Below is a small trained network, with its code and all its weights. Each question gives an input and a class and asks what happens when units are switched off, that is, made to give their printed mean instead of their output.

import numpy as np


def w(rows, s, z=0):
    codes = np.array(rows[::2]) - 128.0
    scale = np.full(codes.shape[1], s)
    scale[-1] = z or s
    return codes * scale


def f(y):
    return y / 2 * (1 + np.tanh(0.7978845608 * (y + 0.044715 * y**3)))


def log_softmax(a):
    a = a - a.max(-1, keepdims=True)
    return a - np.log(np.exp(a).sum(-1, keepdims=True))


def net(x, mask):
    res = np.array(x, float).reshape(1, 7) / 4 @ E
    y = f(res @ A[0][:, :-1].T + A[0][:, -1])
    res = res + np.where(mask, y, B[0][:, -1]) @ B[0][:, :-1]
    return log_softmax(res[-1] @ U[:, :-1].T + U[:, -1])


A, B = {}, {}
E = w([
[94,239,55],'x0',
[158,125,158],'x1',
[61,53,188],'x2',
[166,225,164],'x3',
[109,183,1],'x4',
[110,79,83],'x5',
[111,64,75],'x6',
],0.0074)
A[0] = w([
[89,62,112,98],'N0',
[178,130,116,173],'N1',
[181,138,93,121],'N2',
[73,82,126,150],'N3',
[160,144,141,253],'N4',
[97,88,119,76],'N5',
[170,202,148,145],'N6',
[84,109,149,89],'N7',
[3,153,166,109],'N8',
[124,119,141,110],'N9',
[100,201,124,139],'N10',
],0.019,0.0063)
B[0] = w([
[34,81,30,212],'N0',
[182,159,195,168],'N1',
[141,224,178,176],'N2',
[133,83,27,212],'N3',
[231,55,183,216],'N4',
[52,120,89,166],'N5',
[137,15,141,255],'N6',
[132,107,75,156],'N7',
[15,175,253,196],'N8',
[137,127,121,133],'N9',
[175,123,83,237],'N10',
],0.016,0.009)
U = w([
[87,96,186,72],'0',
[172,87,115,254],'1',
[192,90,89,67],'2',
[61,8,42,139],'3',
[190,217,11,63],'4',
[189,119,132,136],'5',
],0.012,0.0047)

Each question gives the input, the list of numbers given to net, and the class t.
The units are the neurons (one row each of A and B). Each row of codes is followed by its name. A weight is (code - 128) times the scale printed after its matrix; where a second scale follows, it is the last column's (A, B and U).
mask holds one flag per neuron, in row order. A switched-off neuron (its flag False) gives its mean, the last column of its row in B, instead of its output. The means were averaged over made-up inputs and are rounded, as every weight is.
A unit's drop is (log p(t) with every unit on - log p(t) with that unit switched off) / (log p(t) with every unit on - log p(t) with every unit switched off).
The circuit of an input: a set's keep is (log p(t) with only the set's units on - log p(t) with every unit switched off) / (log p(t) with every unit on - log p(t) with every unit switched off). Starting from all 11 units, units are removed one at a time, each time the one whose removal leaves the highest keep (on an exact tie, the one counted first), for as long as the keep stays at least 0.8.
units of the circuit, in order: the units of the circuit, biggest drop first
most important unit: the unit with the biggest drop
k most important neurons: the k neurons with the biggest drops, biggest first
drop of u: that unit's drop, to one decimal
input [8,4,2,8,2,1,-3], class 2: most important unit	N10
input [7,-7,0,5,5,-3,2], class 2: units of the circuit, in order	(N6; N10; N0)
input [5,3,4,8,-2,5,0], class 0: 4 most important neurons	(N8; N3; N0; N7)
input [7,-3,-2,4,-2,1,-1], class 2: 2 most important neurons	(N10; N6)
input [6,-3,-2,3,0,-4,-2], class 2: 3 most important neurons	(N10; N6; N8)
input [-1,0,3,5,-6,7,-2], class 0: 2 most important neurons	(N10; N0)
input [-1,-8,-2,7,-7,8,5], class 2: units of the circuit, in order	(N8; N0)
input [4,3,-7,6,4,-7,2], class 1: 2 most important neurons	(N6; N3)
input [2,-3,-2,-2,6,-2,-3], class 4: units of the circuit, in order	(N10; N2)
input [0,5,-5,-5,3,-5,5], class 1: 2 most important neurons	(N10; N3)
input [-7,3,-4,7,8,-6,3], class 5: units of the circuit, in order	(N2; N1)
input [5,-8,1,-3,-4,-6,2], class 0: 2 most important neurons	(N8; N0)
input [-4,5,3,2,3,5,-6], class 5: 2 most important neurons	(N0; N6)
input [7,-4,6,5,2,7,-7], class 0: units of the circuit, in order	(N8)
input [6,3,4,3,-1,2,-4], class 0: 2 most important neurons	(N8; N3)
input [3,7,-3,1,-4,6,6], class 1: 2 most important neurons	(N8; N10)
input [4,7,-1,-6,-6,-5,2], class 1: 2 most important neurons	(N0; N8)
input [3,0,-1,4,0,0,3], class 2: 2 most important neurons	(N8; N10)
input [3,-3,-6,7,4,2,-7], class 2: 3 most important neurons	(N6; N10; N8)
input [-1,3,4,8,2,7,-2], class 5: units of the circuit, in order	(N0)
input [-4,-5,6,5,2,-3,-6], class 0: drop of N0	0.0
input [1,-8,-2,-1,8,-3,-4], class 4: drop of N2	0.1
input [7,6,5,0,0,1,1], class 0: drop of N8	0.4
input [5,-7,3,-4,3,1,-7], class 0: drop of N8	0.9
